Below is a small trained network, with its code and all its weights. Each question gives an input and a target symbol and asks what happens when units are switched off, that is, made to give their printed mean instead of their output.

import numpy as np


def w(rows, s, z=0):
    codes = np.array(rows[::2]) - 128.0
    scale = np.full(codes.shape[1], s)
    scale[-1] = z or s
    return codes * scale


def f(y):
    return y / 2 * (1 + np.tanh(0.7978845608 * (y + 0.044715 * y**3)))


def softmax(a):
    e = np.exp(a - a.max(-1, keepdims=True))
    return e / e.sum(-1, keepdims=True)


def log_softmax(a):
    a = a - a.max(-1, keepdims=True)
    return a - np.log(np.exp(a).sum(-1, keepdims=True))


def net(x, mask):
    ids = ['ΞΩαηθμπστ'.index(c) for c in x.split()]
    T = len(ids)
    res = E[ids] + P[:T]
    r = res
    for j in range(2):
        rows = slice(3 * j, 3 * j + 3)
        q, k, v = (r @ M[0][rows].T for M in (Q, K, V))
        z = softmax(np.where(np.tri(T) > 0, q @ k.T / 3**0.5, -1e9)) @ v
        o = O[0][rows]
        res = res + np.where(mask[j], z, o[:, -1]) @ o[:, :-1]
    y = f(res @ A[0][:, :-1].T + A[0][:, -1])
    res = res + np.where(mask[2:6], y, B[0][:, -1]) @ B[0][:, :-1]
    return log_softmax(res[-1] @ U[:, :-1].T + U[:, -1])


Q, K, V, O, A, B = {}, {}, {}, {}, {}, {}
E = w([
[108,73,134,244,105,127,93],'Ξ',
[66,82,216,124,139,74,176],'Ω',
[65,153,230,151,179,96,145],'α',
[74,242,163,65,125,135,186],'η',
[21,193,74,139,191,124,245],'θ',
[70,152,117,123,70,86,123],'μ',
[141,4,139,182,171,181,8],'π',
[81,114,242,191,79,211,113],'σ',
[180,208,169,208,136,208,48],'τ',
],0.015)
P = w([
[39,2,189,97,96,191,74],'0',
[116,117,154,186,109,115,103],'1',
[119,147,126,195,116,112,113],'2',
[99,138,102,199,116,137,115],'3',
[74,144,80,184,115,150,145],'4',
[64,156,72,195,102,179,148],'5',
],0.0072)
Q[0] = w([
[245,163,23,31,166,132,149],'head 0',
[240,130,38,63,185,139,124],'head 0',
[239,97,68,93,139,75,136],'head 0',
[59,106,112,140,102,177,167],'head 1',
[147,143,42,136,115,170,145],'head 1',
[125,105,172,153,215,144,67],'head 1',
],0.012)
K[0] = w([
[120,124,249,115,99,109,120],'head 0',
[116,123,220,128,117,123,113],'head 0',
[176,100,181,112,103,62,99],'head 0',
[98,92,120,72,128,176,104],'head 1',
[105,110,163,126,91,139,164],'head 1',
[149,125,101,169,158,127,91],'head 1',
],0.017)
V[0] = w([
[116,40,146,255,176,157,124],'head 0',
[151,192,119,150,124,203,141],'head 0',
[100,112,230,73,239,163,201],'head 0',
[134,41,195,127,7,138,102],'head 1',
[134,174,101,104,68,179,86],'head 1',
[231,99,92,194,202,126,63],'head 1',
],0.0095)
O[0] = w([
[155,26,46,152,179,215,166,206],'head 0',
[254,171,155,162,241,74,58,138],'head 0',
[153,3,186,18,164,136,82,119],'head 0',
[247,203,94,189,94,31,150,253],'head 1',
[174,194,128,197,246,151,75,127],'head 1',
[113,195,61,25,119,204,96,86],'head 1',
],0.0073,0.011)
A[0] = w([
[116,163,58,231,71,18,153,130],'neuron 0',
[171,77,111,195,183,197,236,79],'neuron 1',
[122,146,226,241,150,21,135,175],'neuron 2',
[89,131,100,94,147,217,3,253],'neuron 3',
],0.0055,0.0014)
B[0] = w([
[75,45,247,171,197,176,133,238],'neuron 0',
[174,131,49,59,194,86,82,198],'neuron 1',
[96,161,61,124,61,35,69,253],'neuron 2',
[131,104,156,123,2,121,135,153],'neuron 3',
],0.0073,0.015)
U = w([
[248,82,126,154,114,81,144,3],'Ξ',
[164,179,137,132,198,172,69,195],'Ω',
[119,158,93,71,112,68,55,159],'α',
[90,47,184,91,153,185,65,168],'η',
[170,76,114,122,57,99,223,81],'θ',
[128,81,112,191,187,193,179,148],'μ',
[52,121,119,188,64,166,166,179],'π',
[111,132,2,94,66,116,158,221],'σ',
[78,93,86,111,166,121,53,25],'τ',
],0.0058,0.0043)

Each question gives the input, a string of symbols that net reads in full, and the target symbol t.
The units are the heads (3 rows each of Q, K, V and O) and the neurons (one row each of A and B). Each row of codes is followed by its name. A weight is (code - 128) times the scale printed after its matrix; where a second scale follows, it is the last column's (O, A, B and U).
mask holds one flag per unit, heads first, then neurons. A switched-off unit (its flag False) gives its mean, the last column of its rows in O or B, instead of its output. The means were averaged over made-up inputs and are rounded, as every weight is.
A unit's drop is (log p(t) with every unit on - log p(t) with that unit switched off) / (log p(t) with every unit on - log p(t) with every unit switched off).
The circuit of an input: a set's keep is (log p(t) with only the set's units on - log p(t) with every unit switched off) / (log p(t) with every unit on - log p(t) with every unit switched off). Starting from all 6 units, units are removed one at a time, each time the one whose removal leaves the highest keep (on an exact tie, the one counted first), for as long as the keep stays at least 0.8.
circuit, biggest first: the units of the circuit, biggest drop first
top k neurons: the k neurons with the biggest drops, biggest first
heads that matter: for each layer, one digit per head in row order, 1 if its drop is at least 0.15 and else 0, layers parted by /
drop of u: that unit's drop, to one decimal
input σ μ Ξ α, target μ: circuit, biggest first	head 0; neuron 2; head 1
input τ η μ η Ω, target α: top 2 neurons	neuron 2; neuron 0
input θ Ξ Ξ Ξ σ η, target η: circuit, biggest first	head 0; head 1
input η Ξ τ π Ω α, target σ: circuit, biggest first	head 1; neuron 0
input η Ξ Ω, target μ: circuit, biggest first	head 0; neuron 0
input α σ σ, target Ξ: top 2 neurons	neuron 0; neuron 1
input θ α μ, target η: circuit, biggest first	head 1; head 0
input τ Ξ Ω, target μ: circuit, biggest first	head 0; neuron 2
input Ω π α σ α, target σ: circuit, biggest first	head 1; head 0
input σ θ τ σ μ, target Ξ: circuit, biggest first	head 1
input Ω Ω τ τ Ξ, target μ: top 2 neurons	neuron 0; neuron 2
input Ξ η σ μ α, target π: circuit, biggest first	head 0; neuron 1
input μ α α σ τ σ, target Ω: heads that matter	10
input π π η σ, target α: heads that matter	10
input Ω σ Ω, target θ: circuit, biggest first	head 0; head 1
input π τ σ σ, target Ω: top 2 neurons	neuron 2; neuron 3
input μ τ μ, target π: top 2 neurons	neuron 0; neuron 1
input σ σ θ, target Ξ: heads that matter	11
input Ξ π π π, target σ: top neuron	neuron 0
input σ Ξ η η, target α: drop of neuron 0	0.0
input α σ α, target η: drop of neuron 0	-0.4
input Ξ σ τ τ Ω, target Ω: drop of head 0	0.5
input η μ η μ σ π, target σ: top 2 neurons	neuron 0; neuron 3
